Here is a tiny trained network, its code and every weight. The questions are about switching its units off for an input and a target symbol, where a switched-off unit gives its printed mean instead of its output.

import numpy as np


def w(rows, s, z=0):
    codes = np.array(rows[::2]) - 128.0
    scale = np.full(codes.shape[1], s)
    scale[-1] = z or s
    return codes * scale


def f(y):
    return np.maximum(y, 0)


def softmax(a):
    e = np.exp(a - a.max(-1, keepdims=True))
    return e / e.sum(-1, keepdims=True)


def log_softmax(a):
    a = a - a.max(-1, keepdims=True)
    return a - np.log(np.exp(a).sum(-1, keepdims=True))


def net(x, mask):
    ids = ['αβγδεθξπσφψω'.index(c) for c in x.split()]
    T = len(ids)
    res = E[ids] + P[:T]
    q, k, v = (res @ M[0].T for M in (Q, K, V))
    z = softmax(np.where(np.tri(T) > 0, q @ k.T / 4**0.5, -1e9)) @ v
    res = res + np.where(mask[0], z, O[0][:, -1]) @ O[0][:, :-1]
    y = f(res @ A[0][:, :-1].T + A[0][:, -1])
    res = res + np.where(mask[1:9], y, B[0][:, -1]) @ B[0][:, :-1]
    return log_softmax(res[-1] @ U[:, :-1].T + U[:, -1])


Q, K, V, O, A, B = {}, {}, {}, {}, {}, {}
E = w([
[72,129,102,97],'α',
[105,92,137,188],'β',
[165,144,139,176],'γ',
[190,104,206,174],'δ',
[178,101,82,170],'ε',
[91,129,98,94],'θ',
[87,133,98,81],'ξ',
[233,204,161,175],'π',
[84,137,99,82],'σ',
[180,211,5,176],'φ',
[126,119,99,79],'ψ',
[78,50,82,185],'ω',
],0.013)
P = w([
[25,252,137,123],'0',
[184,99,106,82],'1',
[78,189,108,154],'2',
[196,84,80,124],'3',
[100,183,93,187],'4',
[206,68,66,151],'5',
],0.011)
Q[0] = w([
[113,70,120,110],'H1',
[168,5,56,183],'H1',
[36,239,163,132],'H1',
[86,232,165,108],'H1',
],0.027)
K[0] = w([
[111,155,133,133],'H1',
[135,82,121,254],'H1',
[65,119,144,22],'H1',
[109,145,130,38],'H1',
],0.028)
V[0] = w([
[60,44,195,122],'H1',
[189,173,244,143],'H1',
[208,215,139,131],'H1',
[112,110,136,94],'H1',
],0.011)
O[0] = w([
[44,52,66,125,2],'H1',
[182,99,49,244,13],'H1',
[231,171,137,198,163],'H1',
[129,109,119,112,105],'H1',
],0.011,0.0032)
A[0] = w([
[179,8,117,99,85],'N1',
[128,159,219,175,116],'N2',
[81,70,132,176,66],'N3',
[212,100,80,70,85],'N4',
[184,59,89,145,1],'N5',
[83,224,47,200,82],'N6',
[117,154,60,145,254],'N7',
[78,85,178,196,164],'N8',
],0.013,0.0066)
B[0] = w([
[179,94,119,53,197],'N1',
[89,142,91,106,226],'N2',
[166,151,140,179,145],'N3',
[185,157,184,130,234],'N4',
[6,73,153,148,197],'N5',
[117,117,194,66,221],'N6',
[105,131,50,193,253],'N7',
[153,156,111,86,170],'N8',
],0.023,0.0069)
U = w([
[64,176,132,83,171],'α',
[192,130,2,115,206],'β',
[189,155,91,227,196],'γ',
[128,55,157,141,141],'δ',
[194,122,178,137,139],'ε',
[140,114,181,95,88],'θ',
[151,114,177,107,91],'ξ',
[120,129,246,132,86],'π',
[143,116,176,105,80],'σ',
[170,176,170,114,70],'φ',
[170,97,233,68,75],'ψ',
[111,79,185,14,2],'ω',
],0.007,0.0093)

Each question gives the input, a string of symbols that net reads in full, and the target symbol t.
The units are the heads (4 rows each of Q, K, V and O) and the neurons (one row each of A and B). Each row of codes is followed by its name. A weight is (code - 128) times the scale printed after its matrix; where a second scale follows, it is the last column's (O, A, B and U).
mask holds one flag per unit, heads first, then neurons. A switched-off unit (its flag False) gives its mean, the last column of its rows in O or B, instead of its output. The means were averaged over made-up inputs and are rounded, as every weight is.
A unit's drop is (log p(t) with every unit on - log p(t) with that unit switched off) / (log p(t) with every unit on - log p(t) with every unit switched off).
The circuit of an input: a set's keep is (log p(t) with only the set's units on - log p(t) with every unit switched off) / (log p(t) with every unit on - log p(t) with every unit switched off). Starting from all 9 units, units are removed one at a time, each time the one whose removal leaves the highest keep (on an exact tie, the one counted first), for as long as the keep stays at least 0.8.
units of the circuit, in order: the units of the circuit, biggest drop first
most important unit: the unit with the biggest drop
k most important neurons: the k neurons with the biggest drops, biggest first
input ε ψ ξ ψ γ α, target γ: units of the circuit, in order => (H1, N1)
input δ δ α θ, target δ: units of the circuit, in order => (N5, H1)
input θ φ α ξ, target φ: most important unit => H1
input ψ θ α δ, target δ: units of the circuit, in order => (N5, H1)
input ψ β γ σ, target γ: units of the circuit, in order => (H1, N7, N1)
input ξ θ φ ψ θ α, target φ: units of the circuit, in order => (H1, N5)
input ψ ψ π, target α: 3 most important neurons => (N2, N4, N1)
input δ π ψ ψ, target π: units of the circuit, in order => (N5, H1, N4)
input ω β δ, target α: 4 most important neurons => (N4, N1, N6, N8)
input α ψ φ, target α: 3 most important neurons => (N6, N7, N4)
input δ β β β δ, target β: units of the circuit, in order => (N5, N6, N2)
input ψ ω δ ψ δ θ, target δ: units of the circuit, in order => (H1, N5)
input ω θ ψ θ, target ω: 2 most important neurons => (N7, N1)
input ψ β π ψ θ ξ, target π: units of the circuit, in order => (N6, H1, N5)
input ψ β δ π γ ξ, target γ: most important neuron => (N7)
input α ω β ψ γ ψ, target γ: 2 most important neurons => (N6, N7)
input π ξ ψ ψ, target π: 3 most important neurons => (N5, N6, N4)
input β σ β σ, target β: units of the circuit, in order => (N6, N5)
input β ψ δ β γ θ, target γ: 2 most important neurons => (N7, N1)
input α ψ ψ ψ δ, target α: units of the circuit, in order => (N2)
input ε γ θ α α ψ, target γ: 3 most important neurons => (N7, N6, N4)
